Look-ups in named tables: a row name and a column name give one cell, copied from the table.

dori:
fields: nen, kibimik, napami, tafali, subural, kuvef
zub: [0.1, -0.1, -0.1, -0.2, -0.1, 0.1]
vesufo: [0.1, 0.1, -0.1, 0.0, 0.1, 0.1]
bipopar: [0.2, -0.1, 0.0, -0.1, 0.0, 0.5]
dutozub: [-0.3, 0.2, 0.0, 0.2, 0.2, 0.4]
soguzo: [0.0, 0.1, -0.1, -0.4, 0.1, -0.5]
sokov: [-0.2, 0.0, -0.1, 0.5, 0.0, 0.2]
riv: [-0.2, 0.0, -0.1, -0.1, -0.1, 0.2]
ker: [-0.2, -0.1, -0.2, 0.7, 0.1, 0.3]
raf: [-0.1, 0.0, 0.0, -0.1, -0.1, 0.5]
buz: [0.2, 0.0, -0.1, 0.9, 0.1, -0.4]
gul: [0.0, 0.2, 0.0, 0.4, 0.0, -0.3]

tafali of riv = -0.1
napami of soguzo = -0.1
subural of dutozub = 0.2
napami of buz = -0.1
napami of vesufo = -0.1
kibimik of dutozub = 0.2
kuvef of bipopar = 0.5
tafali of bipopar = -0.1
tafali of raf = -0.1
nen of vesufo = 0.1

sibesi:
,mageki,fud,felod,sas,kasofo,tes
dol,2.9,-29.6,6.4,-62.8,-11.0,-55.9
zabo,-19.3,7.1,-8.2,33.8,16.4,8.0
vimuse,-37.8,46.8,-68.0,-21.3,-61.6,-6.7
ragumog,-24.9,8.2,-19.4,4.2,3.0,-24.6
kiruv,-9.0,-15.9,13.6,-0.7,25.3,-29.5
bori,0.3,-3.6,8.3,28.7,12.1,31.2
petag,9.6,-5.7,12.8,27.1,4.9,49.0
mobefi,24.3,-17.8,26.6,5.1,6.1,40.2
lozur,0.8,-16.5,-3.9,-47.5,-18.6,-35.6
mot,-16.1,-15.0,14.7,8.4,37.0,-37.8
kel,21.4,-34.7,19.5,-59.6,-11.5,-29.4
zizegu,38.2,-23.6,22.9,-27.3,-24.5,43.9
dako,-36.1,52.9,-58.6,35.8,-51.3,59.7

What is the sas of kiruv in sibesi? -0.7
What is the mageki of mobefi in sibesi? 24.3
What is the kasofo of kiruv in sibesi? 25.3
What is the tes of mot in sibesi? -37.8
What is the mageki of vimuse in sibesi? -37.8
What is the felod of zizegu in sibesi? 22.9
What is the kasofo of dol in sibesi? -11.0
What is the sas of zabo in sibesi? 33.8
What is the tes of zizegu in sibesi? 43.9
What is the kasofo of lozur in sibesi? -18.6
What is the sas of vimuse in sibesi? -21.3
What is the kasofo of zabo in sibesi? 16.4
What is the kasofo of ragumog in sibesi? 3.0
What is the fud of dako in sibesi? 52.9
What is the felod of zabo in sibesi? -8.2
What is the mageki of bori in sibesi? 0.3
What is the fud of petag in sibesi? -5.7
What is the fud of zabo in sibesi? 7.1
What is the felod of ragumog in sibesi? -19.4

Table mifaz
	sif	kireso	zem
nuf	142	156	176
mon	103	223	79
per	198	138	195
sadodak	181	155	181
kipot	59	236	76
fatemu	108	210	118
lumub	177	172	176
ser	109	200	111
dasiro	104	250	81
ragenin	186	171	144

What is the sif of kipot in mifaz? 59
What is the sif of per in mifaz? 198
What is the kireso of per in mifaz? 138
What is the kireso of sadodak in mifaz? 155
What is the kireso of nuf in mifaz? 156
What is the sif of ser in mifaz? 109
Row with the largest sif: per

pimebuv =
,fikeni,pupig,tif,metesur,nepelo,kol,pamapub,fatiko,mif,mot
vuv,125,71,146,130,75,143,127,137,189,128
gugikov,122,183,113,166,190,121,154,118,95,143
penarag,123,83,76,194,87,150,186,81,177,173
mebuz,124,107,219,57,108,120,68,200,163,80
degu,120,166,204,75,168,109,78,193,115,85
rir,119,174,156,123,176,116,119,153,108,116
tamos,122,86,192,82,86,129,92,176,182,100

What is the nepelo of vuv in pimebuv? 75
What is the mif of rir in pimebuv? 108
What is the metesur of mebuz in pimebuv? 57
What is the mot of gugikov in pimebuv? 143
What is the tif of gugikov in pimebuv? 113
What is the metesur of tamos in pimebuv? 82
What is the kol of vuv in pimebuv? 143
What is the tif of degu in pimebuv? 204
What is the mif of tamos in pimebuv? 182
What is the kol of mebuz in pimebuv? 120
What is the fikeni of degu in pimebuv? 120
What is the fatiko of gugikov in pimebuv? 118
What is the nepelo of mebuz in pimebuv? 108
What is the kol of gugikov in pimebuv? 121
What is the tif of tamos in pimebuv? 192
What is the pupig of gugikov in pimebuv? 183
What is the pupig of penarag in pimebuv? 83
What is the pamapub of penarag in pimebuv? 186

nel
      kuv  baterir  bil  zaruner  solagu  bezugel
tig   165      126   53      117     173      116
mida  138      123  158      144     136      106
dun   112      208  184      164     121      127
suvo  157      100  108      148     157      161

What is the baterir of mida in nel?
123
What is the bezugel of tig in nel?
116
What is the solagu of dun in nel?
121
What is the bil of tig in nel?
53
What is the bezugel of mida in nel?
106
What is the baterir of suvo in nel?
100
What is the kuv of suvo in nel?
157
What is the bil of suvo in nel?
108
What is the bezugel of dun in nel?
127
What is the kuv of tig in nel?
165
What is the bil of dun in nel?
184
What is the zaruner of dun in nel?
164
What is the zaruner of tig in nel?
117
What is the solagu of mida in nel?
136
What is the bil of mida in nel?
158
What is the zaruner of mida in nel?
144
What is the zaruner of suvo in nel?
148
Row with the largest bil: dun

